Here is a tiny trained network, its code and every weight. The questions are about switching its units off for an input and a target symbol, where a switched-off unit gives its printed mean instead of its output.

import numpy as np


def w(rows, s, z=0):
    codes = np.array(rows[::2]) - 128.0
    scale = np.full(codes.shape[1], s)
    scale[-1] = z or s
    return codes * scale


def f(y):
    return np.maximum(y, 0)


def softmax(a):
    e = np.exp(a - a.max(-1, keepdims=True))
    return e / e.sum(-1, keepdims=True)


def log_softmax(a):
    a = a - a.max(-1, keepdims=True)
    return a - np.log(np.exp(a).sum(-1, keepdims=True))


def net(x, mask):
    ids = ['ΓΔΛβεζμξπτφψ'.index(c) for c in x.split()]
    T = len(ids)
    res = E[ids] + P[:T]
    u = 0
    for l in range(2):
        r = res
        for j in range(3):
            rows = slice(2 * j, 2 * j + 2)
            q, k, v = (r @ M[l][rows].T for M in (Q, K, V))
            z = softmax(np.where(np.tri(T) > 0, q @ k.T / 2**0.5, -1e9)) @ v
            o = O[l][rows]
            res = res + np.where(mask[u + j], z, o[:, -1]) @ o[:, :-1]
        u += 3
        y = f(res @ A[l][:, :-1].T + A[l][:, -1])
        res = res + np.where(mask[u : u + 16], y, B[l][:, -1]) @ B[l][:, :-1]
        u += 16
    return log_softmax(res[-1] @ U[:, :-1].T + U[:, -1])


Q, K, V, O, A, B = {}, {}, {}, {}, {}, {}
E = w([
[174,119,196],'Γ',
[202,202,23],'Δ',
[166,186,101],'Λ',
[111,252,86],'β',
[102,107,57],'ε',
[174,119,197],'ζ',
[112,66,93],'μ',
[112,253,87],'ξ',
[200,95,59],'π',
[57,144,150],'τ',
[169,75,116],'φ',
[98,47,166],'ψ',
],0.017)
P = w([
[96,51,7],'0',
[133,97,126],'1',
[138,106,134],'2',
[140,114,142],'3',
[142,120,145],'4',
[143,126,151],'5',
[145,129,151],'6',
[146,135,154],'7',
[147,137,156],'8',
[147,140,157],'9',
[148,143,160],'10',
[148,145,160],'11',
],0.016)
Q[0] = w([
[134,173,200],'L0H1',
[120,162,155],'L0H1',
[115,86,74],'L0H2',
[72,176,121],'L0H2',
[250,71,156],'L0H3',
[41,100,181],'L0H3',
],0.016)
K[0] = w([
[72,87,65],'L0H1',
[93,109,41],'L0H1',
[224,139,181],'L0H2',
[98,218,127],'L0H2',
[227,100,229],'L0H3',
[64,3,137],'L0H3',
],0.011)
V[0] = w([
[139,198,183],'L0H1',
[254,147,84],'L0H1',
[108,194,36],'L0H2',
[194,104,115],'L0H2',
[164,135,100],'L0H3',
[208,168,165],'L0H3',
],0.0078)
O[0] = w([
[121,185,187,2],'L0H1',
[254,127,99,180],'L0H1',
[85,175,72,165],'L0H2',
[139,77,105,167],'L0H2',
[107,121,143,159],'L0H3',
[91,84,52,135],'L0H3',
],0.0075,0.006)
A[0] = w([
[153,108,197,149],'L0N1',
[136,139,253,88],'L0N2',
[103,196,185,117],'L0N3',
[143,58,106,6],'L0N4',
[123,135,132,109],'L0N5',
[173,128,113,106],'L0N6',
[48,174,83,53],'L0N7',
[207,129,104,91],'L0N8',
[142,171,108,160],'L0N9',
[171,197,168,121],'L0N10',
[136,84,136,140],'L0N11',
[100,88,174,162],'L0N12',
[148,83,155,100],'L0N13',
[144,73,80,118],'L0N14',
[80,75,80,80],'L0N15',
[149,93,145,184],'L0N16',
],0.011,0.013)
B[0] = w([
[100,104,181,182],'L0N1',
[240,141,25,142],'L0N2',
[154,81,160,144],'L0N3',
[113,111,249,138],'L0N4',
[124,117,127,128],'L0N5',
[135,137,158,165],'L0N6',
[67,118,110,153],'L0N7',
[137,143,180,193],'L0N8',
[185,114,133,197],'L0N9',
[94,59,149,146],'L0N10',
[119,152,164,199],'L0N11',
[92,152,88,188],'L0N12',
[139,139,173,163],'L0N13',
[132,83,133,230],'L0N14',
[108,58,96,150],'L0N15',
[87,145,154,254],'L0N16',
],0.012,0.0077)
Q[1] = w([
[96,117,144],'L1H1',
[156,5,117],'L1H1',
[148,110,152],'L1H2',
[129,59,128],'L1H2',
[104,129,125],'L1H3',
[114,59,94],'L1H3',
],0.014)
K[1] = w([
[36,162,93],'L1H1',
[160,254,219],'L1H1',
[176,116,185],'L1H2',
[106,215,253],'L1H2',
[78,184,130],'L1H3',
[66,144,250],'L1H3',
],0.0068)
V[1] = w([
[83,3,120],'L1H1',
[126,74,64],'L1H1',
[84,53,206],'L1H2',
[53,23,58],'L1H2',
[245,140,87],'L1H3',
[185,176,53],'L1H3',
],0.0048)
O[1] = w([
[162,239,152,253],'L1H1',
[90,220,153,168],'L1H1',
[93,254,116,238],'L1H2',
[165,191,231,217],'L1H2',
[67,239,197,99],'L1H3',
[139,197,211,60],'L1H3',
],0.0045,0.0069)
A[1] = w([
[47,121,101,183],'L1N1',
[74,79,137,89],'L1N2',
[146,179,168,5],'L1N3',
[106,160,8,101],'L1N4',
[18,130,102,56],'L1N5',
[178,87,41,122],'L1N6',
[28,88,203,104],'L1N7',
[131,62,143,142],'L1N8',
[165,201,72,34],'L1N9',
[94,109,147,143],'L1N10',
[124,38,97,117],'L1N11',
[108,135,245,100],'L1N12',
[19,168,174,124],'L1N13',
[177,156,85,42],'L1N14',
[163,204,120,165],'L1N15',
[89,96,45,166],'L1N16',
],0.013,0.015)
B[1] = w([
[121,196,187,213],'L1N1',
[104,63,116,151],'L1N2',
[160,125,197,139],'L1N3',
[124,45,99,167],'L1N4',
[198,192,45,142],'L1N5',
[108,190,101,163],'L1N6',
[106,83,70,233],'L1N7',
[120,101,162,215],'L1N8',
[190,78,187,167],'L1N9',
[127,129,100,186],'L1N10',
[154,183,129,167],'L1N11',
[186,161,75,244],'L1N12',
[55,125,157,208],'L1N13',
[194,165,248,141],'L1N14',
[86,97,78,254],'L1N15',
[152,125,215,176],'L1N16',
],0.013,0.0078)
U = w([
[129,121,101,154],'Γ',
[198,211,88,35],'Δ',
[133,154,3,184],'Λ',
[130,149,105,183],'β',
[149,194,195,187],'ε',
[128,120,103,139],'ζ',
[108,78,206,4],'μ',
[127,150,102,160],'ξ',
[194,111,180,53],'π',
[94,196,108,152],'τ',
[149,53,85,213],'φ',
[70,73,91,105],'ψ',
],0.015,0.0039)

Each question gives the input, a string of symbols that net reads in full, and the target symbol t.
The units are the heads (2 rows each of Q, K, V and O) and the neurons (one row each of A and B). Each row of codes is followed by its name. A weight is (code - 128) times the scale printed after its matrix; where a second scale follows, it is the last column's (O, A, B and U).
mask holds one flag per unit, layer by layer, with each layer's heads first. A switched-off unit (its flag False) gives its mean, the last column of its rows in O or B, instead of its output. The means were averaged over made-up inputs and are rounded, as every weight is.
A unit's drop is (log p(t) with every unit on - log p(t) with that unit switched off) / (log p(t) with every unit on - log p(t) with every unit switched off).
k most important neurons: the k neurons with the biggest drops, biggest first
top k neurons in layer l: the k neurons of layer l with the biggest drops, biggest first
heads that matter: for each layer, one digit per head in row order, 1 if its drop is at least 0.15 and else 0, layers parted by /
input φ Δ ε ξ β, target φ: 2 most important neurons : L1N15, L1N9
input φ Δ ε β Γ Γ φ ε ξ, target φ: top 3 neurons in layer 1 : L1N9, L1N15, L1N4
input ε φ φ ε π φ μ, target μ: heads that matter : 010 / 011
input ε β π φ ε Λ β, target ε: 3 most important neurons : L0N15, L0N14, L1N9
input μ τ μ ξ, target μ: 2 most important neurons : L1N9, L0N14
input ψ τ ξ π π Γ ε ζ ζ Γ, target ψ: heads that matter : 101 / 000
input τ Γ φ Δ ε Λ τ β, target τ: top 3 neurons in layer 0 : L0N7, L0N15, L0N2
input ψ ξ μ Λ ε Δ μ ξ β, target ψ: heads that matter : 101 / 100
input ε ξ φ ξ ξ Δ Λ, target Λ: heads that matter : 111 / 000
input π τ τ, target τ: heads that matter : 001 / 000
input ε Γ ε φ ε ε Δ π β Δ Λ, target Λ: most important neuron : L1N6
input μ π μ Δ φ φ Γ, target μ: 3 most important neurons : L0N8, L1N12, L1N16
input ψ Λ ζ, target ψ: heads that matter : 110 / 000
input τ π Γ Γ ζ ε Δ Γ ε Γ φ β, target τ: top 2 neurons in layer 1 : L1N1, L1N13
input Λ Δ π τ ξ ζ φ τ φ φ ψ ξ, target Λ: 3 most important neurons : L0N10, L1N15, L0N9
input τ ψ Γ ψ π ε ψ π τ φ Λ ζ, target τ: heads that matter : 101 / 000
input Λ Δ φ φ Γ, target Λ: heads that matter : 000 / 001
input ε π μ, target μ: heads that matter : 000 / 010
input π ε β ζ ζ μ π ζ μ ξ, target π: heads that matter : 110 / 100
input Λ τ π τ ε ζ φ β, target Λ: heads that matter : 000 / 000
input ε ε τ ξ, target ε: 4 most important neurons : L0N15, L0N14, L1N3, L1N9
input μ Γ Δ μ ε τ ψ μ β, target μ: heads that matter : 111 / 110
input Γ μ Γ φ ζ π μ μ π π, target π: heads that matter : 010 / 100
input μ φ ε ξ, target μ: 4 most important neurons : L1N9, L1N15, L0N14, L0N15
input ψ τ Δ ε ξ, target ψ: top neuron in layer 1 : L1N15
input τ Δ ψ τ Γ Δ Δ μ ξ π φ Γ, target τ: top neuron in layer 0 : L0N14
